Each row of numbers belongs to one of the things below and depends on some of the facts about them. Some rows are named. Which thing is each other row?

Facts:
babol: Λ buke
badra: Λ stestipos; ρ c; ε brogror
baklu: Λ braskin; ρ a
baskipu: Λ kligoflon; ε brazim
bibres: Λ stestipos; ρ d
bogik: Λ todruk; ρ a; ε bratiska
bratiska: ε klakos
brimuk: Λ plunil; ρ f
brivim: Λ kiklun; ρ g; ε greva
brogir: Λ bratiska; ρ a
brogror: Λ tupa; ρ a
bubras: Λ brazim; ρ c
drati: ε bratiska
drazor: ε ruzo
drutrel: Λ kligoflon; ε ruzo
dutrer: Λ stestipos; ε greva,breskebar
flobel: ε refuvus
fubregrer: Λ plestos; ρ b; ε dutrer
greroklik: Λ plitre; ρ f
greva: ε klakos,sofle,refuvus
grozor: Λ breskebar; ρ a
guruk: Λ plitre; ρ b
kapetrun: Λ tupa; ρ b
klakos: Λ trasto; ρ a
klele: Λ kiklun; ρ h
kliskun: Λ kiklun
kuflun: Λ trasto
lilar: Λ plunil; ρ a; ε brogror
muno: Λ kligoflon
mupegrul: Λ plestos; ρ g
nopli: ε refuvus
pefik: Λ greva; ρ f
pladrim: Λ drazor; ρ d
plifir: Λ tupa; ρ c; ε ruzo,tifen
puge: Λ skape; ρ c
refuvus: Λ skape; ρ e
ribim: Λ tupa; ρ h
rito: Λ tupa; ρ d; ε pefik,sestos
ruzo: ε soras
sastum: Λ kiklun
sestos: Λ plovodu; ρ h; ε soras
skape: ε pefik,tukebri,drazor
skavur: Λ trasto; ρ e; ε trare,grozor
skedrego: Λ stestipos; ρ e
sofle: Λ libral; ρ a
soras: Λ stefal; ρ g
stufebro: Λ kiklun; ρ c
tagrem: Λ skape
tifen: Λ todruk; ρ d
trare: Λ braskin
trasto: ε braskin
tredu: Λ nopli; ρ c
trutrole: Λ greva; ρ b
tukebri: Λ libral; ε greva,sestos
virofis: Λ todruk
zosaken: Λ flobel

Some things and their rows:
[  8  -8   0  15  -2  -1   3  18   5   2  15  -9   1   7   7   0 -16  -1
 -10  -3 -12  24  12   6   0 -10   6   2  -2  -4  -3 -15  17  35  -3]: drutrel
[  0   9   1  19  -7   2   0  18   3   5   7  -3   1   3  15   1  11  -6
   9   0  19  18   6  10 -12  -7  -2   1  -2 -10  -1  -7  12 -11  -9]: ruzo
[  4   5   0  -8   3   3   3  -9  -4  -2   5   2  -1   1   0   1 -11   3
   0   0 -11  14  -5  -4   4  11   4   1   0  -3   0  -3 -11   3   2]: mupegrul
[  4  -1  -3   0  -2  -1  -3  -3  -7   1  -5   4   4  -1  -1  -3  -5   4
   2   4 -10   8   2  -8   8  -5   2   1   0   4   4   9   7  26   3]: greroklik
[ 13  16   5   0   2 -12   8 -10   0   1  -4   5  -6   3   8  -8   0  -4
  -3   0  11 -16   4  10  -1  -1 -17   7  -3   2  -4  -8  20  -4  -7]: kiklun
[  9   9   4  -6   4 -12  10   0  -1   0  -4   6   2   3   6  -3 -16  -3
 -10  -1 -12  -8   5  10   7   0 -13   9  -3   5   0  -5  16  12  -2]: sastum
[  7  11  -1 -16  -3  -1   0  -1  -2   2  -6   8  -5   1  -3  -7 -18  -5
  -8  -1 -22  -3   5  11   8   0 -22   7  -3   4   1  11   6  23   1]: stufebro
[  4 -13  -2  27  -1   4   2   4   5   3  13  -5 -12   9  -1   2  12  -5
  -5  -5  17  11   8  -5  -7  -5  -2  -1  -2   0  -7 -12  20  -7  -6]: skape
[ -4   2   0  14  -9   8  -8  22  -2   5  -1   7   6   2   6   5  -2  -1
   9   2 -17  23   5  -6   7 -10   0   2  -2   1   7   7   7  30  -4]: pefik
[ -9   5   6  -6  -4  15 -11   7   6  -3   6  10   5  -4  -4  10  11   0
  18   3 -33  -5  -7  -7   5  -5  11 -10   1  13   5  11 -19   2   0]: refuvus
[  2  -7  -1 -10   0  -5   1 -16   4   3  16  -3  10  -4   5  -1   4   1
  -4   1   2  -3  -6 -14  14  -3 -12  -2  -3  -8  -1  -3  -7  17  11]: lilar
[-16   2   1 -22  -3  -4  -2  -2   5  -1   7   5  19 -10  15  -4  12   7
   9   3   2  -6 -12 -10   4  -1  -7   3  -7 -18  11  -5 -20  25  11]: brogror
[ -3  -3  -4  -9   5  -8   8   4  -7  -2   0   0   7  -2   5   6  -4  -1
  -2  -2   5   4  -2   5  -2   4  -4   1   1   4   2  15   5 -20   3]: kuflun
[  2  -2  -6  -1   3 -10   9 -12  -7   0   0  -1  -1  -2   4   1  13  -2
   3  -2  33  -2  -2   1 -11   4  -7  -2   2   2  -3  12  12 -40   1]: trasto
[  4   1  -7 -15  -6  -9   4 -18  -9  -4  -6   8  -2   0 -15   5  -7  -6
  -8  -4  -2  15   4  11 -15   9  15   3   4  16  -3  12   3  12   6]: skavur
[  6  10   0 -17  -5 -11 -11  -1  -6   0 -12   4   1  -3  -2   3  -9   1
  -5  -1  -8   3  -6  17  -5  13  14  -1   6  -1  -2   1 -19  48   2]: grozor
[  6   4   0   3   2  -5   3  -7  -1   0   0  -5  -2  -1   6  -5  10   1
   5   1  21  -7   1   3  -8  -1   1  -3   1  -4  -3  -3   7 -21  -3]: stefal
[ 2 -1  0 -4  4 -6  6  4 -2 -1  0 -4  4  0  5 -1 -7  1 -4  0 -3  0  1  5
  0  0  2  0  1  1  1  0  5  1  2]: zosaken
[  6   3   0   3   2  -4   2  -6  -1   0   1  -5  -2  -1   6  -5   9   1
   4   1  20  -7   0   3  -8  -1   1  -3   1  -3  -4  -3   7 -20  -2]: libral
[  4   0  -2   0  -2  -1  -4  -3  -6   2  -5   3   4  -1  -1  -3  -6   4
   2   4 -10   8   2  -8   7  -5   2   1   1   3   4   8   7  25   3]: brimuk
[ 13  -5   1  -1   5  -7   4  -2   1  -2   7 -11   1   2   3  -6 -16   5
  -9   0 -12   2   5   4   3  -5  10  -2   1   0  -3  -9  10  25   3]: baskipu
[-17 -13   0  12   5  12   2  10   4   0 -11   0   0   4 -15   9   5  -2
 -13   4 -17 -18   6  -8  14  11   2  -1   3   9   0  -7  -5 -39  -2]: dutrer
[ -4   5  -2  10  -1   2   5  -6  -2   5 -12  -8   4   0  -4  -3   9  -3
  -8   7  19 -10   9   6  -1   7   1   1   4  -6  -4 -13   0 -51  -3]: stestipos
[  5   4   0   3   2  -5   3  -7  -1   0   0  -5  -2  -1   6  -5  10   1
   5   2  21  -7   1   4  -8  -1   0  -3   1  -3  -3  -4   7 -21  -3]: plovodu
[ -3  -8  -2  -7  -4  -3   4   2   1  -6  -6  10   3  -3  -5  -6 -12   6
   1  -2   4   2  -6  -6  -7  -4  10   7  -3  -5  10  -7 -17  -2   7]: kapetrun

Name these rows:
A row may be one of the things named above.
[-10   5   6  -6  -5  15 -11   7   6  -3   7  11   6  -4  -5  10  10   0
  19   3 -33  -5  -6  -7   4  -5  11 -10   1  13   5  11 -19   0   0] : refuvus
[ 13  -6   1  -1   6  -6   4  -1   1  -2   7 -10   1   1   3  -6 -15   5
  -9   0 -13   2   5   4   3  -5   9  -2   1   1  -3  -9   9  25   3] : baskipu
[ -6   5  -2  -4  -7   7   3 -10   1   3  -4   0  12  -2 -12   1  -1  -6
  -8   6 -15   4  11   3   3   1   8   3   2   4  -1  -8  -8 -16   5] : skedrego
[ 15   3   4   5   3  -3  -2  -4   3   0   7 -12  -4   0   7 -10   2   5
   4   2   7  -6   1   3  -5  -8   9  -7   2  -5  -6 -12   7   7  -3] : kligoflon
[-12  -4   0 -11   0  -1  -9  -3   1  -6 -11   5   8  -4 -10  -6   0   9
  -1  -4   5   6  -2  -2  -5  -1   6  10  -4  -9   4  -3   2  15   4] : ribim
[  3  -1  -5 -15  -2   6  -6   4  -4   1   1  -3  -2  -2  -4  -4 -11   1
  -1  -1 -16   7   1   5   2  -1  -5  -3   1   1   1  18  -6  13   6] : puge
[ -1  -8   1  11   5   3   1 -10   3  -2  -1  -1 -12   2  -6  -1  20   1
   1   0  15 -22  -2 -10  -3   2   0  -6   1   5  -5  -5   6 -29  -4] : drati
[  3 -18   1   8   0   9  -1   0   4  -3   1   9  -8   2 -17   6  -7   1
   0  -3  -9  -9  -7 -17   8  -5   5  -4   1  11   1   1 -20 -23   3] : fubregrer
[ -6   1   4   8   3   6  -5   4   3  -1  -2   2  -6  -1   2   2  23   1
  12   3   8 -20  -5  -6  -2   1   1  -8   2   3  -1   2  -4 -33  -7] : breskebar
[  7  11   0 -16  -3   0   0  -1  -2   2  -6   8  -5   1  -2  -7 -17  -5
  -8  -1 -22  -3   6  11   8   0 -22   7  -3   4   1  10   6  23   1] : stufebro
[ -7 -13   0  17   1   6   1  19   5   0   6   2  -3   7  -1   9   2  -3
  -5  -3 -12   7   5  -4   4  -1   0   0  -2   5   0  -3   7   0  -4] : tukebri
[ -1   8   1  19  -7   2   0  19   3   5   8  -3   1   3  15   1  10  -6
   9   0  20  17   6  10 -12  -7  -3   1  -2  -9  -1  -7  12 -10  -9] : ruzo
[-16 -12  -9  -2 -10   7  -1  13   2   1   1   3  -5   4  -5  -7  -4  -2
 -10  -5  -5  25  11   2 -10   1  -6  10  -7 -10   6  -2  10  35   3] : plifir
[ -6  10   1   6  -4   4   2   9  -1   4   5  -9   2  -1   5   8 -19  -7
   8  -2  -4  29   0   6   0  -7   2   6  -1  -5   5  11  -5  32   0] : tifen
[ -9  -7   4  16   4  11  -6   6   6  -2   1   3 -11   2  -4   6  26   1
   9   0   5 -21  -5 -13   0   1   0 -10   1   8  -2   1  -2 -33  -8] : greva
[  2  -2  -5  -2   3  -9   8 -13  -7   0   0  -2  -2  -2   4   1  12  -2
   2  -2  33  -2  -2   1 -10   5  -7  -2   1   2  -3  12  12 -41   1] : trasto
[ -2 -15   0  -4   1   2  -9  -9   4  -1   5   4  -6   0 -11   9   7   1
  -7  -3 -13 -12  -9 -14  10   8   2  -7   1   7  -3   1 -16  28   5] : bogik
[ -5  12   3   6  -6  11  -3  20   1   3  11   6   3   4   9   9  -7  -3
   9  -1 -16  35  -3   2   0   6   1   3  -3  -9   3  -5 -12   7  -6] : soras
[  3  -1  -5 -15  -2   6  -5   3  -3   1   2  -2  -1  -2  -3  -4 -11   1
   0  -1 -16   8   1   5   2  -2  -5  -4   2   1   1  18  -6  13   5] : puge
[  9  -8   0  16  -1  -1   3  18   5   2  16  -9   1   7   7  -1 -15  -1
 -10  -3 -12  24  12   6   0 -10   7   2  -2  -4  -3 -15  17  37  -3] : drutrel
[ 10  -2   2  -2   5  -5   1   5   1  -2   6  -9   4   0   6  -5 -14   5
  -4   1 -15   2   3   5   3  -6   9  -3   1   0  -1  -7   5  23   1] : muno
[ -4  -2   3   7   5   5  -3  -2   3  -2  -3   1  -8   0  -1   1  22   2
   9   2   9 -23  -5  -8  -2   2   1  -8   2   5  -2   1  -1 -33  -6] : bratiska
[ -7  -1   2  12  -5  10 -15  19   4   2   2   3   7   2  -7   8  -2  -2
   1  -5  -5  23   2   1   3  -8   0   4  -3  -5  -1   3   4   7  -5] : sestos
[-18  -5   2  -9  -2   6 -13  10   1  -1  -1  14   3  -4  -4  19  18  -2
  10  -1 -13 -12 -18 -11  10  10  -5  -9   2   8   4  21 -27  -1   2] : klakos
[  7   9   0 -11   2 -12   0   9  -8  -3 -14  -1   2  -1   3   0 -17   2
  -5   0  -8   3   1  23  -9   8  15   1   5   4   1   5  -1  16  -1] : trare
[-11  -5   5  -3  -2   9 -16  10   6   0   1  10  -1  -1  -5  13  14   0
   5   0 -21 -12 -12 -11  11   7   1  -8   1   4   2   5 -26  22   0] : sofle
[  0   0   0  22  -5   3   1  13   3   5   9  -3  -4   5   8   1  11  -6
   3  -2  20  14   6   5 -10  -5  -3   1  -2  -6  -4 -11  15 -10  -8] : drazor
[-25 -10  -3  13  -3   6   6   2   5  -1  -2  -3  -9   5 -10   4  -6  -4
  -4  -6   3  20   4 -11  -6   1   3  15  -7  -5   8  -7   5  45   1] : rito
[ -6   7   1  -2   2   1   5 -11  -2   1  -4  -9  -2  -3  -5   3 -17  -3
   3   0  -1   6  -2  -1   3  -1   2   5   0   0   3  10  -8  20   3] : pladrim
[  0   1   0  22  -5   3   2  13   4   4   9  -3  -4   5   9   1  11  -6
   4  -2  20  14   7   4 -11  -5  -3   1  -2  -6  -3 -10  15 -10  -8] : drazor
[-16 -13   0  12   5  13   2   9   4   0 -11   0   0   4 -15   8   6  -1
 -13   4 -17 -18   6  -8  14  10   2  -2   3   8   0  -6  -6 -38  -2] : dutrer
[ -8  -6  -8  -8  -2  13   5  -8   0   6   0  -8  10  -3  -8  -7  -4  -3
 -11   6  -8  -2  11  -5  16  -1 -20   1   0  -7   1   3  -6 -34  10] : badra
[-25 -10  -3  14  -3   6   6   2   5  -1  -2  -3  -9   5 -10   4  -7  -4
  -5  -6   3  20   4 -10  -6   0   3  15  -7  -5   8  -7   5  43   2] : rito
[-13  -1  -1  -2   0  -7   4  -3   1  -5  -8   1  -1  -2   5 -11  18   6
   5   1  25 -10  -1  -1 -18   3   5   5  -4 -11   5 -11   7  -4  -1] : tupa
[  9  11   5  -7   2  -6  -6  -8   0  -1  -9   8   5   0  -9  -3 -15  -1
  -8  -4  -7   0   2   6  10  -5 -14  12  -4   1  -3   0  13  15  -2] : klele
[ -4   4  -2  10   0   3   5  -5  -1   5 -13  -8   4   0  -4  -3   9  -3
  -7   7  19 -11   9   6  -1   6   1   1   4  -6  -4 -13   0 -50  -3] : stestipos
[-13   7  -2   3   0   7   7  -9  -2   5 -15 -12   3  -1 -13   4 -17  -6
  -7   4  -4   4   5   1   9   5   2   8   3  -2   2   1 -13  -5   4] : bibres
[  7   2   0   2   2  -6   2  -5  -2   0   3  -6  -2  -1   7  -3   7   1
   6   1  18  -4  -1   3  -7  -2   2  -5   2  -2  -4   0   7 -16  -2] : todruk
[ -1   1   6   4   5   9   1  -8   4  -2   0  18 -16  10 -12   8  -5  -3
  -7  -3 -29  -7  -4 -17  16  14 -13   5  -5  11  -1  -9  -3   6  -6] : brivim
[ -8  -7   4  17   4  11  -5   6   6  -2   1   4 -11   3  -4   6  25   0
  10   1   4 -20  -5 -13   0   1   0 -10   1   7  -2   1  -1 -32  -8] : greva

